Below is a small trained network, with its code and all its weights. Each question gives an input and a class and asks what happens when units are switched off, that is, made to give their printed mean instead of their output.

import numpy as np


def w(rows, s, z=0):
    codes = np.array(rows[::2]) - 128.0
    scale = np.full(codes.shape[1], s)
    scale[-1] = z or s
    return codes * scale


def norm(h):
    return h / np.sqrt((h * h).mean(-1, keepdims=True) + 1e-5)


def f(y):
    return y / 2 * (1 + np.tanh(0.7978845608 * (y + 0.044715 * y**3)))


def log_softmax(a):
    a = a - a.max(-1, keepdims=True)
    return a - np.log(np.exp(a).sum(-1, keepdims=True))


def net(x, mask):
    res = np.array(x, float).reshape(1, 6) / 4 @ E
    u = 0
    for l in range(3):
        y = f(norm(res) @ A[l][:, :-1].T + A[l][:, -1])
        res = res + np.where(mask[u : u + 5], y, B[l][:, -1]) @ B[l][:, :-1]
        u += 5
    return log_softmax(norm(res)[-1] @ U[:, :-1].T + U[:, -1])


A, B = {}, {}
E = w([
[170,112,167,55,58],'x0',
[136,60,157,190,187],'x1',
[148,115,103,105,216],'x2',
[82,149,84,130,144],'x3',
[155,188,203,149,213],'x4',
[70,133,168,49,255],'x5',
],0.006)
A[0] = w([
[144,93,121,81,172,108],'0.n1',
[246,177,181,151,132,154],'0.n2',
[91,214,198,159,79,76],'0.n3',
[96,70,62,172,130,43],'0.n4',
[64,71,107,131,92,6],'0.n5',
],0.011,0.002)
B[0] = w([
[116,86,111,83,181,208],'0.n1',
[11,136,159,177,122,251],'0.n2',
[253,178,108,147,164,204],'0.n3',
[80,164,115,192,128,240],'0.n4',
[190,129,138,189,91,200],'0.n5',
],0.014,0.0031)
A[1] = w([
[115,174,154,175,116,251],'1.n1',
[86,126,135,131,209,36],'1.n2',
[158,22,238,134,216,55],'1.n3',
[154,93,162,231,166,159],'1.n4',
[113,23,7,163,144,121],'1.n5',
],0.012,0.0022)
B[1] = w([
[145,62,223,172,149,240],'1.n1',
[169,99,77,94,129,230],'1.n2',
[10,81,97,87,7,247],'1.n3',
[71,220,151,143,130,253],'1.n4',
[150,175,225,167,173,231],'1.n5',
],0.013,0.0057)
A[2] = w([
[167,100,82,93,253,128],'2.n1',
[102,204,117,102,160,49],'2.n2',
[144,112,207,87,146,114],'2.n3',
[143,99,185,148,85,159],'2.n4',
[129,64,67,106,128,3],'2.n5',
],0.015,0.0024)
B[2] = w([
[135,182,70,55,208,209],'2.n1',
[200,108,164,69,117,163],'2.n2',
[40,245,1,155,126,175],'2.n3',
[124,146,138,36,104,254],'2.n4',
[148,187,164,223,164,183],'2.n5',
],0.0099,0.0049)
U = w([
[146,118,77,91,208,193],'0',
[193,90,120,116,25,110],'1',
[169,9,88,181,148,2],'2',
[235,131,102,163,161,58],'3',
[32,53,105,108,125,163],'4',
[113,135,200,231,149,187],'5',
],0.016,0.0068)

Each question gives the input, the list of numbers given to net, and the class t.
The units are the neurons (one row each of A and B). Each row of codes is followed by its name. A weight is (code - 128) times the scale printed after its matrix; where a second scale follows, it is the last column's (A, B and U).
mask holds one flag per neuron, layer by layer. A switched-off neuron (its flag False) gives its mean, the last column of its row in B, instead of its output. The means were averaged over made-up inputs and are rounded, as every weight is.
A unit's drop is (log p(t) with every unit on - log p(t) with that unit switched off) / (log p(t) with every unit on - log p(t) with every unit switched off).
The circuit of an input: a set's keep is (log p(t) with only the set's units on - log p(t) with every unit switched off) / (log p(t) with every unit on - log p(t) with every unit switched off). Starting from the 12 units with the biggest drops (on a tie, the unit counted first), units are removed one at a time, each time the one whose removal leaves the highest keep (on an exact tie, the one counted first), for as long as the keep stays at least 0.8.
units of the circuit, in order: the units of the circuit, biggest drop first
most important unit: the unit with the biggest drop
top k neurons: the k neurons with the biggest drops, biggest first
k most important neurons of layer l: the k neurons of layer l with the biggest drops, biggest first
drop when u is switched off: that unit's drop, to one decimal
input [-2,1,-6,-6,2,7], class 4: most important unit	1.n3
input [0,1,6,6,5,-3], class 4: 2 most important neurons of layer 0	(0.n4; 0.n3)
input [-6,-2,3,-5,0,6], class 4: top 2 neurons	(1.n3; 0.n4)
input [8,-4,-1,-6,4,-5], class 5: top 2 neurons	(0.n2; 1.n3)
input [-2,1,7,2,4,0], class 4: units of the circuit, in order	(1.n3; 0.n4)
input [7,6,4,1,-8,1], class 5: top 3 neurons	(1.n5; 0.n4; 0.n5)
input [-1,-7,-6,5,5,-8], class 3: top 3 neurons	(0.n3; 1.n3; 0.n4)
input [-3,-7,1,0,-3,1], class 1: top 4 neurons	(0.n2; 1.n1; 1.n2; 1.n3)
input [-2,-5,-2,8,-1,-6], class 1: top 4 neurons	(0.n2; 1.n4; 1.n5; 2.n5)
input [2,-7,-7,-5,-7,8], class 1: top 2 neurons	(1.n1; 1.n5)
input [2,-1,-8,2,3,6], class 0: 2 most important neurons of layer 0	(0.n3; 0.n5)
input [8,-7,1,-4,4,-7], class 5: top 4 neurons	(0.n2; 1.n3; 1.n2; 1.n1)
input [7,-5,-5,5,3,2], class 3: top 2 neurons	(0.n3; 1.n3)
input [-3,2,7,-3,3,1], class 4: units of the circuit, in order	(1.n3)
input [2,-1,0,5,-1,-5], class 1: top 2 neurons	(0.n2; 2.n4)
input [5,0,-3,8,1,-6], class 1: 2 most important neurons of layer 1	(1.n5; 1.n4)
input [2,0,5,-5,-5,-7], class 5: top 2 neurons	(1.n5; 1.n3)
input [3,-6,4,-6,-4,3], class 0: 3 most important neurons of layer 1	(1.n3; 1.n4; 1.n1)
input [3,-7,-5,2,3,6], class 0: 2 most important neurons of layer 1	(1.n3; 1.n4)
input [3,-7,-5,7,3,-2], class 3: units of the circuit, in order	(0.n3)
input [-1,7,-8,7,3,6], class 4: drop when 1.n3 is switched off	1.4
input [-7,4,-6,-2,7,6], class 4: drop when 2.n5 is switched off	0.0
